Below are the code and all the weights of a small trained network. Each question names an input and a target symbol and asks about switching units off, where a switched-off unit gives its printed mean instead of its output.

import numpy as np


def w(rows, s, z=0):
    codes = np.array(rows[::2]) - 128.0
    scale = np.full(codes.shape[1], s)
    scale[-1] = z or s
    return codes * scale


def norm(h):
    return h / np.sqrt((h * h).mean(-1, keepdims=True) + 1e-5)


def f(y):
    return y / 2 * (1 + np.tanh(0.7978845608 * (y + 0.044715 * y**3)))


def softmax(a):
    e = np.exp(a - a.max(-1, keepdims=True))
    return e / e.sum(-1, keepdims=True)


def log_softmax(a):
    a = a - a.max(-1, keepdims=True)
    return a - np.log(np.exp(a).sum(-1, keepdims=True))


def net(x, mask):
    ids = ['γδεηθλσ'.index(c) for c in x.split()]
    T = len(ids)
    res = E[ids] + P[:T]
    r = norm(res)
    for j in range(2):
        rows = slice(4 * j, 4 * j + 4)
        q, k, v = (r @ M[0][rows].T for M in (Q, K, V))
        z = softmax(np.where(np.tri(T) > 0, q @ k.T / 4**0.5, -1e9)) @ v
        o = O[0][rows]
        res = res + np.where(mask[j], z, o[:, -1]) @ o[:, :-1]
    y = f(norm(res) @ A[0][:, :-1].T + A[0][:, -1])
    res = res + np.where(mask[2:10], y, B[0][:, -1]) @ B[0][:, :-1]
    return log_softmax(norm(res)[-1] @ U[:, :-1].T + U[:, -1])


Q, K, V, O, A, B = {}, {}, {}, {}, {}, {}
E = w([
[104,34,121,52,175],'γ',
[194,106,131,106,68],'δ',
[67,218,177,137,90],'ε',
[69,163,80,212,199],'η',
[130,52,171,82,211],'θ',
[185,49,3,134,120],'λ',
[163,99,89,213,208],'σ',
],0.015)
P = w([
[139,86,101,112,117],'0',
[169,151,78,60,176],'1',
[162,145,105,80,160],'2',
[106,36,140,154,74],'3',
[144,107,171,129,110],'4',
[195,190,62,1,207],'5',
[154,117,160,92,144],'6',
[94,4,223,210,24],'7',
[161,105,178,120,153],'8',
[218,114,75,18,232],'9',
],0.0079)
Q[0] = w([
[175,131,182,159,123],'head 1',
[60,219,120,71,31],'head 1',
[18,114,83,168,122],'head 1',
[10,247,193,120,87],'head 1',
[223,235,98,68,207],'head 2',
[181,232,106,2,238],'head 2',
[187,238,48,44,166],'head 2',
[111,136,127,135,185],'head 2',
],0.0093)
K[0] = w([
[168,112,228,134,111],'head 1',
[59,218,102,125,74],'head 1',
[102,131,43,166,132],'head 1',
[63,246,132,199,115],'head 1',
[69,54,167,194,96],'head 2',
[101,29,215,223,64],'head 2',
[60,39,139,206,6],'head 2',
[152,91,150,119,136],'head 2',
],0.011)
V[0] = w([
[254,99,174,65,90],'head 1',
[234,24,124,152,206],'head 1',
[101,144,69,37,160],'head 1',
[161,104,252,52,201],'head 1',
[130,23,100,80,4],'head 2',
[245,82,253,136,161],'head 2',
[77,181,211,13,85],'head 2',
[163,226,152,230,54],'head 2',
],0.0073)
O[0] = w([
[74,110,20,116,68,213],'head 1',
[3,194,32,102,52,252],'head 1',
[136,94,198,211,77,192],'head 1',
[39,38,83,103,83,238],'head 1',
[169,86,255,180,167,160],'head 2',
[187,248,100,168,49,146],'head 2',
[210,183,93,174,226,52],'head 2',
[88,244,159,146,149,35],'head 2',
],0.0074,0.0039)
A[0] = w([
[76,113,127,225,114,254],'neuron 1',
[219,197,110,209,171,89],'neuron 2',
[73,55,139,97,134,213],'neuron 3',
[137,97,192,75,63,122],'neuron 4',
[107,235,118,160,85,160],'neuron 5',
[249,152,116,124,81,161],'neuron 6',
[15,143,196,145,157,194],'neuron 7',
[143,100,98,182,58,220],'neuron 8',
],0.011,0.0065)
B[0] = w([
[206,224,136,107,221,234],'neuron 1',
[162,119,6,166,94,158],'neuron 2',
[129,176,169,115,231,254],'neuron 3',
[182,110,218,144,52,168],'neuron 4',
[157,201,152,255,66,146],'neuron 5',
[215,218,117,182,62,153],'neuron 6',
[161,186,251,164,228,184],'neuron 7',
[162,190,97,44,106,240],'neuron 8',
],0.0094,0.009)
U = w([
[121,80,157,38,163,9],'γ',
[148,90,72,105,56,184],'δ',
[146,137,142,166,111,254],'ε',
[99,155,77,174,177,113],'η',
[49,55,135,94,154,193],'θ',
[232,27,141,117,138,97],'λ',
[47,223,179,78,11,25],'σ',
],0.011,0.0038)

Each question gives the input, a string of symbols that net reads in full, and the target symbol t.
The units are the heads (4 rows each of Q, K, V and O) and the neurons (one row each of A and B). Each row of codes is followed by its name. A weight is (code - 128) times the scale printed after its matrix; where a second scale follows, it is the last column's (O, A, B and U).
mask holds one flag per unit, heads first, then neurons. A switched-off unit (its flag False) gives its mean, the last column of its rows in O or B, instead of its output. The means were averaged over made-up inputs and are rounded, as every weight is.
A unit's drop is (log p(t) with every unit on - log p(t) with that unit switched off) / (log p(t) with every unit on - log p(t) with every unit switched off).
The circuit of an input: a set's keep is (log p(t) with only the set's units on - log p(t) with every unit switched off) / (log p(t) with every unit on - log p(t) with every unit switched off). Starting from all 10 units, units are removed one at a time, each time the one whose removal leaves the highest keep (on an exact tie, the one counted first), for as long as the keep stays at least 0.8.
circuit, biggest first: the units of the circuit, biggest drop first
k most important neurons: the k neurons with the biggest drops, biggest first
heads that matter: for each layer, one digit per head in row order, 1 if its drop is at least 0.15 and else 0, layers parted by /
drop of u: that unit's drop, to one decimal
input ε λ θ δ ε, target λ: circuit, biggest first => [head 1]
input θ δ σ, target δ: 2 most important neurons => [neuron 7; neuron 8]
input η δ δ γ σ γ ε θ γ λ, target δ: circuit, biggest first => [head 1; neuron 7]
input θ η λ η γ η ε η η σ, target θ: circuit, biggest first => [head 2; head 1]
input λ θ ε γ ε δ σ ε δ γ, target θ: heads that matter => 00
input θ λ σ σ, target θ: heads that matter => 11
input δ η θ η σ ε ε θ δ σ, target δ: heads that matter => 01
input ε θ γ δ, target δ: circuit, biggest first => [head 2; head 1]
input σ γ δ, target σ: heads that matter => 01
input ε δ θ ε λ γ ε λ δ, target δ: heads that matter => 10
input γ ε θ, target θ: heads that matter => 10
input σ γ σ ε ε ε σ σ δ, target σ: 2 most important neurons => [neuron 2; neuron 5]
input ε ε δ λ, target η: heads that matter => 01
input ε σ θ ε, target ε: heads that matter => 10
input δ ε η λ, target η: most important neuron => [neuron 4]
input δ δ ε, target λ: drop of head 1 => 0.6
input θ δ θ δ δ σ λ γ, target σ: drop of neuron 6 => -0.1
input λ σ ε ε, target ε: drop of head 1 => 0.6
